Here is a tiny trained network, its code and every weight. The questions are about switching its units off for an input and a class, where a switched-off unit gives its printed mean instead of its output.

import numpy as np


def w(rows, s, z=0):
    codes = np.array(rows[::2]) - 128.0
    scale = np.full(codes.shape[1], s)
    scale[-1] = z or s
    return codes * scale


def f(y):
    return y / 2 * (1 + np.tanh(0.7978845608 * (y + 0.044715 * y**3)))


def log_softmax(a):
    a = a - a.max(-1, keepdims=True)
    return a - np.log(np.exp(a).sum(-1, keepdims=True))


def net(x, mask):
    res = np.array(x, float).reshape(1, 4) / 4 @ E
    y = f(res @ A[0][:, :-1].T + A[0][:, -1])
    res = res + np.where(mask, y, B[0][:, -1]) @ B[0][:, :-1]
    return log_softmax(res[-1] @ U[:, :-1].T + U[:, -1])


A, B = {}, {}
E = w([
[110,158,166,38,213,140,218],'x0',
[223,158,83,20,131,225,56],'x1',
[108,44,179,213,234,254,95],'x2',
[58,250,136,176,43,195,177],'x3',
],0.0097)
A[0] = w([
[95,214,148,143,21,192,186,86],'neuron 1',
[161,165,69,58,115,181,99,15],'neuron 2',
[152,154,94,90,155,193,70,103],'neuron 3',
[147,172,144,90,172,119,188,41],'neuron 4',
[100,126,156,184,116,64,194,86],'neuron 5',
[109,180,199,84,207,116,164,68],'neuron 6',
[158,82,119,77,138,27,84,150],'neuron 7',
[171,96,120,192,15,108,45,50],'neuron 8',
[179,175,88,67,4,49,189,33],'neuron 9',
[68,108,147,172,163,62,153,6],'neuron 10',
[175,117,205,172,114,187,150,137],'neuron 11',
],0.012,0.0025)
B[0] = w([
[188,134,152,88,254,94,195,244],'neuron 1',
[158,180,185,126,49,164,164,184],'neuron 2',
[172,163,121,175,52,168,171,180],'neuron 3',
[73,142,186,110,135,43,25,164],'neuron 4',
[165,131,227,111,49,137,148,197],'neuron 5',
[46,148,186,55,86,151,59,178],'neuron 6',
[185,105,162,109,206,163,177,200],'neuron 7',
[76,142,214,21,127,59,53,206],'neuron 8',
[59,17,126,199,118,183,143,253],'neuron 9',
[232,219,94,178,58,173,159,181],'neuron 10',
[31,71,153,189,181,152,108,167],'neuron 11',
],0.0099,0.019)
U = w([
[198,195,168,153,37,144,164,131],'0',
[81,70,160,190,153,185,137,251],'1',
[97,179,185,41,125,81,64,105],'2',
[215,143,172,96,251,128,176,52],'3',
[129,132,151,133,152,124,144,235],'4',
[118,184,62,134,113,84,110,1],'5',
],0.011,0.0033)

Each question gives the input, the list of numbers given to net, and the class t.
The units are the neurons (one row each of A and B). Each row of codes is followed by its name. A weight is (code - 128) times the scale printed after its matrix; where a second scale follows, it is the last column's (A, B and U).
mask holds one flag per neuron, in row order. A switched-off neuron (its flag False) gives its mean, the last column of its row in B, instead of its output. The means were averaged over made-up inputs and are rounded, as every weight is.
A unit's drop is (log p(t) with every unit on - log p(t) with that unit switched off) / (log p(t) with every unit on - log p(t) with every unit switched off).
The circuit of an input: a set's keep is (log p(t) with only the set's units on - log p(t) with every unit switched off) / (log p(t) with every unit on - log p(t) with every unit switched off). Starting from all 11 units, units are removed one at a time, each time the one whose removal leaves the highest keep (on an exact tie, the one counted first), for as long as the keep stays at least 0.8.
circuit, biggest first: the units of the circuit, biggest drop first
top k neurons: the k neurons with the biggest drops, biggest first
drop of u: that unit's drop, to one decimal
input [-4,-6,1,3], class 0: circuit, biggest first -> (neuron 10)
input [8,-8,1,7], class 0: top 3 neurons -> (neuron 10; neuron 5; neuron 8)
input [8,3,-8,-7], class 1: top 2 neurons -> (neuron 9; neuron 8)
input [6,-6,5,6], class 0: top 2 neurons -> (neuron 10; neuron 9)
input [5,7,4,5], class 0: top 2 neurons -> (neuron 3; neuron 2)
input [-5,2,-1,-2], class 2: top 2 neurons -> (neuron 8; neuron 1)
input [-7,7,-1,-7], class 0: top 3 neurons -> (neuron 3; neuron 1; neuron 2)
input [-2,-5,-6,3], class 1: top 3 neurons -> (neuron 9; neuron 2; neuron 3)
input [4,-5,5,6], class 3: top 2 neurons -> (neuron 9; neuron 1)
input [-3,-3,2,-3], class 4: circuit, biggest first -> (neuron 1; neuron 9; neuron 2; neuron 6)
input [3,-2,2,5], class 3: top 2 neurons -> (neuron 9; neuron 1)
input [8,-7,-4,3], class 2: top 3 neurons -> (neuron 4; neuron 6; neuron 3)
input [8,-6,1,0], class 2: top 3 neurons -> (neuron 6; neuron 4; neuron 3)
input [-2,5,-3,-3], class 0: circuit, biggest first -> (neuron 2)
input [-8,-4,1,-5], class 2: drop of neuron 8 -> 0.9
input [2,3,-1,6], class 3: drop of neuron 1 -> 1.6
input [5,0,6,-5], class 1: drop of neuron 1 -> 1.2
